Below are the code and all the weights of a small trained network. Each question names an input and a class and asks about switching units off, where a switched-off unit gives its printed mean instead of its output.

import numpy as np


def w(rows, s, z=0):
    codes = np.array(rows[::2]) - 128.0
    scale = np.full(codes.shape[1], s)
    scale[-1] = z or s
    return codes * scale


def norm(h):
    return h / np.sqrt((h * h).mean(-1, keepdims=True) + 1e-5)


def f(y):
    return np.maximum(y, 0)


def log_softmax(a):
    a = a - a.max(-1, keepdims=True)
    return a - np.log(np.exp(a).sum(-1, keepdims=True))


def net(x, mask):
    res = np.array(x, float).reshape(1, 6) / 4 @ E
    u = 0
    for l in range(4):
        y = f(norm(res) @ A[l][:, :-1].T + A[l][:, -1])
        res = res + np.where(mask[u : u + 9], y, B[l][:, -1]) @ B[l][:, :-1]
        u += 9
    return log_softmax(norm(res)[-1] @ U[:, :-1].T + U[:, -1])


A, B = {}, {}
E = w([
[166,110,147],'x0',
[195,102,45],'x1',
[251,77,138],'x2',
[159,144,98],'x3',
[204,190,146],'x4',
[117,255,201],'x5',
],0.0074)
A[0] = w([
[118,97,92,165],'0.n1',
[169,218,88,150],'0.n2',
[81,140,142,39],'0.n3',
[104,203,179,120],'0.n4',
[132,187,85,124],'0.n5',
[94,23,153,33],'0.n6',
[129,178,162,1],'0.n7',
[68,153,36,77],'0.n8',
[254,99,111,110],'0.n9',
],0.0099,0.0037)
B[0] = w([
[107,58,90,192],'0.n1',
[2,70,197,209],'0.n2',
[120,147,150,158],'0.n3',
[102,174,172,245],'0.n4',
[144,41,127,171],'0.n5',
[70,33,88,190],'0.n6',
[125,177,97,153],'0.n7',
[220,110,180,192],'0.n8',
[172,95,207,253],'0.n9',
],0.007,0.0045)
A[1] = w([
[100,80,95,47],'1.n1',
[191,95,164,4],'1.n2',
[86,246,118,245],'1.n3',
[164,77,225,28],'1.n4',
[197,99,2,43],'1.n5',
[94,166,83,120],'1.n6',
[151,45,175,67],'1.n7',
[155,226,52,84],'1.n8',
[136,99,131,57],'1.n9',
],0.0088,0.0039)
B[1] = w([
[44,43,75,158],'1.n1',
[134,109,145,158],'1.n2',
[233,195,41,254],'1.n3',
[176,133,129,190],'1.n4',
[125,199,171,169],'1.n5',
[253,168,185,143],'1.n6',
[132,96,93,209],'1.n7',
[33,175,155,129],'1.n8',
[101,118,133,136],'1.n9',
],0.0066,0.0051)
A[2] = w([
[130,99,134,82],'2.n1',
[120,127,155,4],'2.n2',
[94,160,166,175],'2.n3',
[68,207,213,168],'2.n4',
[115,186,91,108],'2.n5',
[62,154,137,205],'2.n6',
[116,150,252,171],'2.n7',
[97,93,146,91],'2.n8',
[156,121,187,59],'2.n9',
],0.014,0.0025)
B[2] = w([
[109,137,96,153],'2.n1',
[125,121,137,130],'2.n2',
[118,254,66,187],'2.n3',
[175,238,85,254],'2.n4',
[88,127,219,171],'2.n5',
[176,203,149,186],'2.n6',
[205,97,47,229],'2.n7',
[173,106,88,157],'2.n8',
[111,78,194,164],'2.n9',
],0.0066,0.0085)
A[3] = w([
[137,130,39,2],'3.n1',
[197,201,77,81],'3.n2',
[184,122,2,2],'3.n3',
[139,109,123,11],'3.n4',
[109,140,133,153],'3.n5',
[122,202,128,143],'3.n6',
[152,112,92,135],'3.n7',
[127,153,161,92],'3.n8',
[190,92,92,231],'3.n9',
],0.012,0.0042)
B[3] = w([
[119,106,247,139],'3.n1',
[31,135,98,239],'3.n2',
[14,156,254,163],'3.n3',
[115,102,75,128],'3.n4',
[165,116,150,144],'3.n5',
[57,124,186,220],'3.n6',
[101,122,218,170],'3.n7',
[57,126,106,145],'3.n8',
[49,192,187,253],'3.n9',
],0.0075,0.0069)
U = w([
[104,245,130,215],'0',
[161,120,62,1],'1',
[135,64,83,27],'2',
[35,3,102,195],'3',
[231,113,203,113],'4',
[20,102,186,88],'5',
[113,116,148,91],'6',
],0.018,0.0082)

Each question gives the input, the list of numbers given to net, and the class t.
The units are the neurons (one row each of A and B). Each row of codes is followed by its name. A weight is (code - 128) times the scale printed after its matrix; where a second scale follows, it is the last column's (A, B and U).
mask holds one flag per neuron, layer by layer. A switched-off neuron (its flag False) gives its mean, the last column of its row in B, instead of its output. The means were averaged over made-up inputs and are rounded, as every weight is.
A unit's drop is (log p(t) with every unit on - log p(t) with that unit switched off) / (log p(t) with every unit on - log p(t) with every unit switched off).
The circuit of an input: a set's keep is (log p(t) with only the set's units on - log p(t) with every unit switched off) / (log p(t) with every unit on - log p(t) with every unit switched off). Starting from the 12 units with the biggest drops (on a tie, the unit counted first), units are removed one at a time, each time the one whose removal leaves the highest keep (on an exact tie, the one counted first), for as long as the keep stays at least 0.8.
circuit, biggest first: the units of the circuit, biggest drop first
k most important neurons: the k neurons with the biggest drops, biggest first
k most important neurons of layer l: the k neurons of layer l with the biggest drops, biggest first
drop of u: that unit's drop, to one decimal
input [5,5,-7,2,-5,1], class 5: 2 most important neurons : 0.n2; 0.n9
input [-2,4,-7,7,-3,-5], class 5: circuit, biggest first : 3.n3
input [5,-6,-2,2,3,-5], class 3: circuit, biggest first : 2.n4; 0.n6
input [1,-4,-2,4,8,-5], class 4: 2 most important neurons : 0.n9; 3.n2
input [-7,0,-6,6,3,-4], class 5: 2 most important neurons of layer 0 : 0.n9; 0.n6
input [-7,6,-6,-5,1,1], class 5: 2 most important neurons of layer 2 : 2.n4; 2.n3
input [3,5,4,-4,-5,7], class 4: 2 most important neurons : 0.n9; 2.n9
input [7,7,-4,-5,-2,0], class 5: 2 most important neurons of layer 3 : 3.n3; 3.n9
input [-5,0,-1,0,2,-4], class 5: 2 most important neurons : 0.n2; 3.n3
input [4,-5,4,-4,1,-4], class 3: 2 most important neurons : 0.n6; 2.n4
input [-8,-7,7,-5,1,-2], class 3: 2 most important neurons of layer 2 : 2.n4; 2.n3
input [3,-7,-7,2,2,-7], class 3: 2 most important neurons of layer 2 : 2.n4; 2.n7
input [7,0,4,7,-3,-5], class 3: drop of 2.n4 : 0.4
input [3,-4,8,-2,-3,-5], class 3: circuit, biggest first : 0.n6
input [-1,7,-3,5,-3,2], class 5: drop of 2.n5 : 0.1
input [-7,-4,4,-3,-3,-2], class 3: drop of 0.n5 : 0.0
input [3,-4,-3,-1,-3,-2], class 3: drop of 3.n9 : 0.2
input [-2,-2,4,-5,-2,1], class 3: 4 most important neurons of layer 2 : 2.n4; 2.n3; 2.n7; 2.n6
